Each row has a name. Each piece below is followed by the name of the row it came from, unless a question asks for something else. Each question is about the rows just above it. Places in a row count from 1.

Q636: [180 151 162  95 114  96 139  97 212]
Q267: [170 133 160 120  95 119 152  95 191]
Q156: [162 151 212  97 115  96 117 180 139]
Q882: [107 125 111 133 145 132 116 145  94]
Q623: [165 131 158 122  97 121 152  97 184]
Put [ 95  96  97 114 139 151 162 180 212] back in order: which row is it? | Q636
After [115  96], its row goes on with | [117 180 139]
The next entry after [165 131 158]: | [122]

Q222: [131 132 124 136 131 132 126 134 122 120 131 126 131 134 124 129 139 126
 122]
Q131: [131 132 116  94 132 129 127 133 154 145 133 125 137 131 141 112  99 121
 125]
Q150: [131 106 174 117 103 127 126 141 131 132 103 120  89 121 141 115 123 161
 129]
Q736: [130 141 102 146 144 130 122 145 118 119 145 117 152 133 136 116 145 103
 123]
Q169: [126 141 106 133 138 131 130 124 124 127 137 134 145 129 119 139 135 110
 127]
Q908: [124 102 197 112  92 129 135 122 138 134  98 142  76 124 126 131 115 174
 130]
Q368: [124 118 153 107 115 130 133 121 150 140 116 131 110 129 123 137 106 147
 128]
Q803: [129 126 131 134 130 122 129 132 125 125 128 126 126 119 129 123 134 128
 139]
Q615: [128 129 112 162 133 119 127 134  98 112 131 130 138 112 123 133 161 119
 140]
Q970: [139 133 120 141 137 126 121 144 122 125 130 116 133 123 115 145 141 126
 132]
Q104: [131 138 111 127 140 131 126 133 128 125 138 125 143 134 126 126 124 110
 119]
After [ 89 121], its row goes on with | [141 115 123 161 129]
key -> tag
[145] -> Q11
[137] -> Q513
[126] -> Q160
[127] -> Q388
[146] -> Q725
[129] -> Q118
[144] -> Q344
Look up the entry of Q970 at place 16 in the table: | Q11
which: [131 132 116  94 132 129 127 133 154 145 133 125 137 131 141 112  99 121
 125] | Q131

Q254: [ 98 116 124 151  80 124 152 128 114 112 153  68 145]
Q738: [ 89 153 135 138 110 150 146 152 117 136 112 108 137]
Q10: [104 109 144  58  70 106 115  68 104  95  74 144 144]
Repeated in Q254: | [124]
key -> tag
[117] -> Q52
[149] -> Q941
[105] -> Q694
[150] -> Q966
[118] -> Q720
[146] -> Q958
[106] -> Q35
The tag of Q738, keyed by place 6: | Q966
Where do [ 98 116 124 151  80 124 152 128 114 112 153  68 145] appear? | Q254

Q745: [141  76 138 121 129 110 132 138 121  94 101 131 116 125 133 145  92 122
 129 139 113 157  80 113 110 156 135 106 163  98 110]
Q347: [141  76 138 121 129 110 132 138 121  94 101 131 116 125 133 114 151 111
 115 114 113  93 137 121 138 145 128 132 128 123 110]
Q447: [103 124 149 121 115 138  82 144 108 119 144 137 127 178 128 153 135 129
 143 114 127 168 124 137 162 116 135 138 154 113 119]
Q825: [103 124 149 121 115 138  82 144 108 119 144 137 127 178 128 153 107 129
 143 114 127 168 124 137 162 116 135 138 154 133 129]
Q230: [149 116 119 162  94 131 117 138 138 119  92 131 144 143 141 130 122 127
 100 130 146 125 130 137 133 133  98  99 110 123 129]
Q657: [111 149 116 148 122 131 125 109 112 138 118  85 122 108 103 122 122 127
 134 133 146  82 137 105 124 162 142 125 145 143 158]
Q976: [180 149 127 176 158 138 168  98 129 151 153 124 155 178 111 168  85 122
 129 124 127 125 118 113 133 139 128 119 189 143 207]
Q527: [126 108 142 114 151 114 125 126 146 138 135 144 111  99 115  92 122 106
 110 127 151  82 137 145 119 116 135 158 110 108 110]
The rest of the row after [122 127 100]: | [130 146 125 130 137 133 133  98  99 110 123 129]
which: [103 124 149 121 115 138  82 144 108 119 144 137 127 178 128 153 107 129
 143 114 127 168 124 137 162 116 135 138 154 133 129] | Q825
Where do [111 149 116 148 122 131 125 109 112 138 118  85 122 108 103 122 122 127
 134 133 146  82 137 105 124 162 142 125 145 143 158] appear? | Q657

Q312: [110 121  89 131 121 148 182 122  76]
Q554: [111 158 111 168 136 157 144 169 105]
Q673: [150  99 132  74 134 113 104  99 137]
Q517: [139 161 102  95 147 154 149 109 167]
Q414: [ 94  94  94 125 139  97 102 113  94]
Q252: [113 170 105 109 141 156  86 148 110]
Q96: [130 106 133 139 161 105 130  63 137]
Q392: [171 136 138 126 157 146 157 162 157]
Repeated in Q392: | [157]
Give the next entry after [139 161 105]. | [130]
Table of tags by key:
[121] -> Q964
[122] -> Q24
[106] -> Q356
[133] -> Q731
[134] -> Q556
[107] -> Q789
[161] -> Q562
The tag of Q96, keyed by place 2: | Q356
[150  99 132  74 134 113 104  99 137] is in which row? | Q673
The rest of the row after [157 162]: | [157]
The value that Q414 holds more than once: | [94]
which: [113 170 105 109 141 156  86 148 110] | Q252

Q985: [147 142 103 118  99 120 129 145 145 132 152 154 105 117 106 130 141 112
 151 136 116 143 129 132 124 126 138 116 110 151 153 112  71 144 145  96
 203 123 108 138 131 134 139 141 118 161 126 125 144]
Q97: [128 117 128 146 118 132 109  91 110 122 104  89 126 136 134 110 105 172
 133 135 130 137 158 139 128  93 122 128 173 154 151 136 171 111 107 163
  92 117 139 108 135 135 139 158 118 144 108 165 122]
Q245: [148 130  96 161  86 136  97 103 128 129 111 116  98 101 108  95 145 145
 129 148 151 151 129 138 110  90 112 123 142 180 144 118 129 119 141 127
 111  96 104 105 161 129 142 142 133 162 116 131 121]
Q932: [128 121 129 139  75 122  81 130 107 139 123 123  98  93 108 108 157 141
 116 120 116 139 126 133 128 101 120 134 125 181 148  93 101 114 104 132
 159  99 117 121 159 160 138 149 123 144 141 117 130]
Q665: [129 109 163 134 112 131 109 145 146 106 150 149 126  76 102 116 148 103
 123 122 121 115 107 118 116 147 136 114  99 161 121  83 102 134 136 117
 137 108 117 138 160 170 135  99 134 121 130  78 133]
Q262: [112 162  93 121 127 138 143 135 101 133  96  87 135 159 132 101 113 150
 125 141 146 152 114 130 142 134 111 139 162  93 136 134 158 117  95 175
 111 108 122 119 121 104 116 149 111 119 116 175 121]
Q884: [117  99 132 159  81 144 116 134 123 138 148 141 120 133 107 126 117 101
 139 159 121 129 116 109 139 160 120  93  93  98 128 141 181 130 157  75
 121 122 114 149 123 104 130 101 139 108 125 128 123]
Q193: [148 123 119 125 137 135 123 128 119 122 147 180 133 108 111 160 157 101
 131 124 130 132 141 140 120 130 130 132  83 139 125 143  82 156 129  98
 183 160 118 136  96 118 138 119 161 141 149 104 156]
Q153: [148 123 119 125 137 135 123 128 119 122 147 180 133 108 111 160 157 101
 131 124 130 132 141 140 120 130 130 132  83 139 125 143  72 144 145  98
 183 160 118 136  96 118 138 119 119  95 128 127 126]
Q136: [105 143 161 104 149 119 157 135 154 143 124 102 122 173 123 113  93 127
 163 110 104 100 105 102 135 152 112 126 153 101 129 114 149 127 134 155
 109 105 128 141 136 149 120 127  95 131  92 167 111]
Q434: [147 142 103 118  99 120 129 145 119 132 126 154 105 117 106 130 141 112
 151 136 116 143 111 132 124 126  94 116 104 151 153 112  71 144 145  96
 203 123 108 138 131 134 139 141 135 161 126 125 144]
Q53: [148 130  96 161  86 136  97 103 128 129 111 116  98 101 108  95 145 145
 129 148 151 151 129 138 110  90 112 123 142 180 144 118 129 119 141 127
 111  96 104 160 149 179 123 120  93 105 121 127 133]
tags:
[131] -> Q116
[134] -> Q820
[128] -> Q63
[127] -> Q697
[132] -> Q625
[115] -> Q299
[114] -> Q287
[126] -> Q109
[123] -> Q999
The tag of Q665, keyed by place 28: | Q287
Go on from [105 143 161 104 149] to the end of its row. | [119 157 135 154 143 124 102 122 173 123 113  93 127 163 110 104 100 105
 102 135 152 112 126 153 101 129 114 149 127 134 155 109 105 128 141 136
 149 120 127  95 131  92 167 111]
Put [149 132 104  98 128 123 101  81 141 117 116 108 121 139 134 128 117 159
 122  99 120 126 141 123 107 123 148 101 130 181  75 139 114 125 130 116
 133  93 139 121 120 157 108 138 129 159  93 160 144] back in order: which row is it? | Q932

Q257: [137 115 115  82 157 157 107  82 141 156 167 146 166 116 154 101 107 121
 168 169 165 193 194 122 152 126  95 155  67 164 182  66 139 141 158 151
 133 133 128 127 107]
Q338: [137 115 165 117 135 153 113  97 141 130 148 146 163 119 136 115 116 121
 122 109 128 130 163 122 139 151  62 121 158 141 173  95 126 129 156 169
 126 130 128 140 107]
Q997: [137 115  54  82 184 164  88  75 121 180 190 146 166 116 144 100  97 121
 168 169 165 193 195 206 121 126  95 156 129 169 173  62 139 141 158 151
 120  90 128 140 107]
Go on from [168 169 165 193 194] to the end of its row. | [122 152 126  95 155  67 164 182  66 139 141 158 151 133 133 128 127 107]
Give the next entry after [121 126  95 156 129 169 173  62 139 141 158 151]. | [120]
Put [166 116 154 101 107 121 168 169 165 193 194 122 152 126  95 155  67 164
 182  66 139 141 158 151 133 133 128 127 107 137 115 115  82 157 157 107
  82 141 156 167 146] back in order: which row is it? | Q257

Q197: [126 145 123 124 124 140 148 145 114 128 106]
Q727: [159 125 161 115 132 113 118 143 132 130 125]
Q676: [ 93 148  92 138 131 147 145 119 145 126 127]
Q349: [141  98 158 129 121  83  59  82 132 129 208]
Repeated in Q676: | [145]
The next entry after [140 148 145 114]: | [128]
What is the next entry after [123 124 124 140 148 145 114]? | [128]
Where do [159 125 161 115 132 113 118 143 132 130 125] appear? | Q727
After [132 130], its row goes on with | [125]

